Below is a small trained network, with its code and all its weights. Each question gives an input and a target symbol and asks what happens when units are switched off, that is, made to give their printed mean instead of their output.

import numpy as np


def w(rows, s, z=0):
    codes = np.array(rows[::2]) - 128.0
    scale = np.full(codes.shape[1], s)
    scale[-1] = z or s
    return codes * scale


def f(y):
    return y / 2 * (1 + np.tanh(0.7978845608 * (y + 0.044715 * y**3)))


def softmax(a):
    e = np.exp(a - a.max(-1, keepdims=True))
    return e / e.sum(-1, keepdims=True)


def log_softmax(a):
    a = a - a.max(-1, keepdims=True)
    return a - np.log(np.exp(a).sum(-1, keepdims=True))


def net(x, mask):
    ids = ['βγεηθλμφ'.index(c) for c in x.split()]
    T = len(ids)
    res = E[ids] + P[:T]
    r = res
    for j in range(2):
        rows = slice(3 * j, 3 * j + 3)
        q, k, v = (r @ M[0][rows].T for M in (Q, K, V))
        z = softmax(np.where(np.tri(T) > 0, q @ k.T / 3**0.5, -1e9)) @ v
        o = O[0][rows]
        res = res + np.where(mask[j], z, o[:, -1]) @ o[:, :-1]
    y = f(res @ A[0][:, :-1].T + A[0][:, -1])
    res = res + np.where(mask[2:14], y, B[0][:, -1]) @ B[0][:, :-1]
    return log_softmax(res[-1] @ U[:, :-1].T + U[:, -1])


Q, K, V, O, A, B = {}, {}, {}, {}, {}, {}
E = w([
[60,188,41,40,156,97],'β',
[105,93,126,24,120,68],'γ',
[88,78,83,139,205,37],'ε',
[18,93,86,1,246,114],'η',
[150,118,30,202,240,134],'θ',
[228,168,49,202,71,57],'λ',
[144,152,45,80,215,210],'μ',
[244,187,86,130,110,170],'φ',
],0.0077)
P = w([
[209,122,99,98,133,52],'0',
[58,252,153,152,125,144],'1',
[64,120,133,106,99,148],'2',
[177,121,146,62,153,143],'3',
[37,174,98,119,117,144],'4',
[47,102,127,116,69,173],'5',
[160,109,151,43,167,130],'6',
[58,148,106,145,77,154],'7',
[39,75,110,122,52,192],'8',
[184,131,155,66,138,111],'9',
],0.011)
Q[0] = w([
[190,140,183,116,191,88],'h0',
[162,153,124,109,166,95],'h0',
[117,141,162,153,128,139],'h0',
[131,53,196,192,92,202],'h1',
[253,111,219,91,234,88],'h1',
[209,157,201,86,152,108],'h1',
],0.031)
K[0] = w([
[158,211,108,112,221,40],'h0',
[195,158,151,116,177,76],'h0',
[131,121,196,136,120,176],'h0',
[40,250,230,184,123,164],'h1',
[211,229,108,65,204,26],'h1',
[185,176,131,99,241,53],'h1',
],0.022)
V[0] = w([
[144,122,58,86,109,151],'h0',
[217,72,188,114,123,156],'h0',
[122,179,128,138,131,160],'h0',
[138,112,165,5,74,126],'h1',
[93,142,133,155,51,16],'h1',
[85,21,183,171,158,63],'h1',
],0.023)
O[0] = w([
[122,151,94,127,169,62,234],'h0',
[167,89,173,32,163,177,29],'h0',
[58,114,135,118,126,109,91],'h0',
[93,112,200,74,87,30,100],'h1',
[159,22,74,171,145,66,254],'h1',
[134,82,205,248,200,129,95],'h1',
],0.015,0.0093)
A[0] = w([
[186,144,197,28,143,136,117],'n0',
[214,110,101,98,188,169,160],'n1',
[199,105,191,136,200,71,162],'n2',
[206,18,233,121,146,171,2],'n3',
[81,140,96,113,213,93,103],'n4',
[196,231,152,100,185,101,187],'n5',
[40,199,139,142,78,140,156],'n6',
[77,193,240,147,96,126,134],'n7',
[46,181,146,174,59,254,52],'n8',
[206,15,122,42,118,162,63],'n9',
[206,104,107,27,136,80,109],'n10',
[78,223,226,117,65,165,126],'n11',
],0.0081,0.0026)
B[0] = w([
[64,193,140,145,109,37,146],'n0',
[157,191,139,43,113,114,213],'n1',
[65,92,214,62,124,166,210],'n2',
[179,197,7,227,203,67,152],'n3',
[157,120,135,141,81,126,214],'n4',
[98,90,136,68,97,132,167],'n5',
[159,212,178,126,152,198,197],'n6',
[229,124,90,120,120,45,156],'n7',
[204,26,138,88,33,136,179],'n8',
[154,185,183,166,18,142,204],'n9',
[116,67,100,206,175,212,249],'n10',
[81,53,97,152,246,154,156],'n11',
],0.014)
U = w([
[78,239,131,173,42,101,29],'β',
[118,123,168,105,76,79,255],'γ',
[66,150,178,253,119,151,21],'ε',
[195,191,151,192,176,97,88],'η',
[172,154,146,194,64,175,131],'θ',
[113,113,17,164,95,90,141],'λ',
[180,174,83,52,127,116,100],'μ',
[63,190,99,174,152,187,186],'φ',
],0.0043,0.0019)

Each question gives the input, a string of symbols that net reads in full, and the target symbol t.
The units are the heads (3 rows each of Q, K, V and O) and the neurons (one row each of A and B). Each row of codes is followed by its name. A weight is (code - 128) times the scale printed after its matrix; where a second scale follows, it is the last column's (O, A, B and U).
mask holds one flag per unit, heads first, then neurons. A switched-off unit (its flag False) gives its mean, the last column of its rows in O or B, instead of its output. The means were averaged over made-up inputs and are rounded, as every weight is.
A unit's drop is (log p(t) with every unit on - log p(t) with that unit switched off) / (log p(t) with every unit on - log p(t) with every unit switched off).
The circuit of an input: a set's keep is (log p(t) with only the set's units on - log p(t) with every unit switched off) / (log p(t) with every unit on - log p(t) with every unit switched off). Starting from the 12 units with the biggest drops (on a tie, the unit counted first), units are removed one at a time, each time the one whose removal leaves the highest keep (on an exact tie, the one counted first), for as long as the keep stays at least 0.8.
units of the circuit, in order: the units of the circuit, biggest drop first
most important unit: the unit with the biggest drop
k most important neurons: the k neurons with the biggest drops, biggest first
heads that matter: for each layer, one digit per head in row order, 1 if its drop is at least 0.15 and else 0, layers parted by /
input λ θ ε λ ε θ ε φ ε γ, target θ: units of the circuit, in order -> (n9; h0; n10)
input λ μ β, target β: most important unit -> h0
input λ λ λ λ γ, target λ: units of the circuit, in order -> (h1; n6)
input ε θ θ ε, target η: units of the circuit, in order -> (n3; h1)
input λ θ λ λ, target θ: heads that matter -> 11
input λ η λ λ η, target λ: heads that matter -> 01
input λ γ θ ε η, target θ: units of the circuit, in order -> (h1; n8)
input ε λ λ μ η ε λ θ η, target η: heads that matter -> 01
input θ θ β θ λ, target β: units of the circuit, in order -> (h0; h1)
input θ η η, target η: heads that matter -> 11
input γ θ β λ η λ η, target ε: heads that matter -> 11
input γ λ θ β θ μ, target μ: units of the circuit, in order -> (h1; n7)
input λ θ ε β θ, target ε: heads that matter -> 01
input θ β λ η λ λ η β η ε, target μ: units of the circuit, in order -> (h1; h0; n1; n10)
input γ λ φ θ λ φ φ λ, target φ: heads that matter -> 01
input ε θ γ φ λ λ λ λ θ, target θ: heads that matter -> 01
input ε λ φ β, target η: heads that matter -> 11
input λ λ λ ε, target θ: units of the circuit, in order -> (n9; h0; h1)
input θ λ λ λ θ λ λ λ λ η, target μ: units of the circuit, in order -> (h1; n1; h0)
input μ θ λ λ λ λ θ λ θ θ, target φ: 2 most important neurons -> (n11; n10)
input λ γ λ μ, target θ: most important unit -> n9
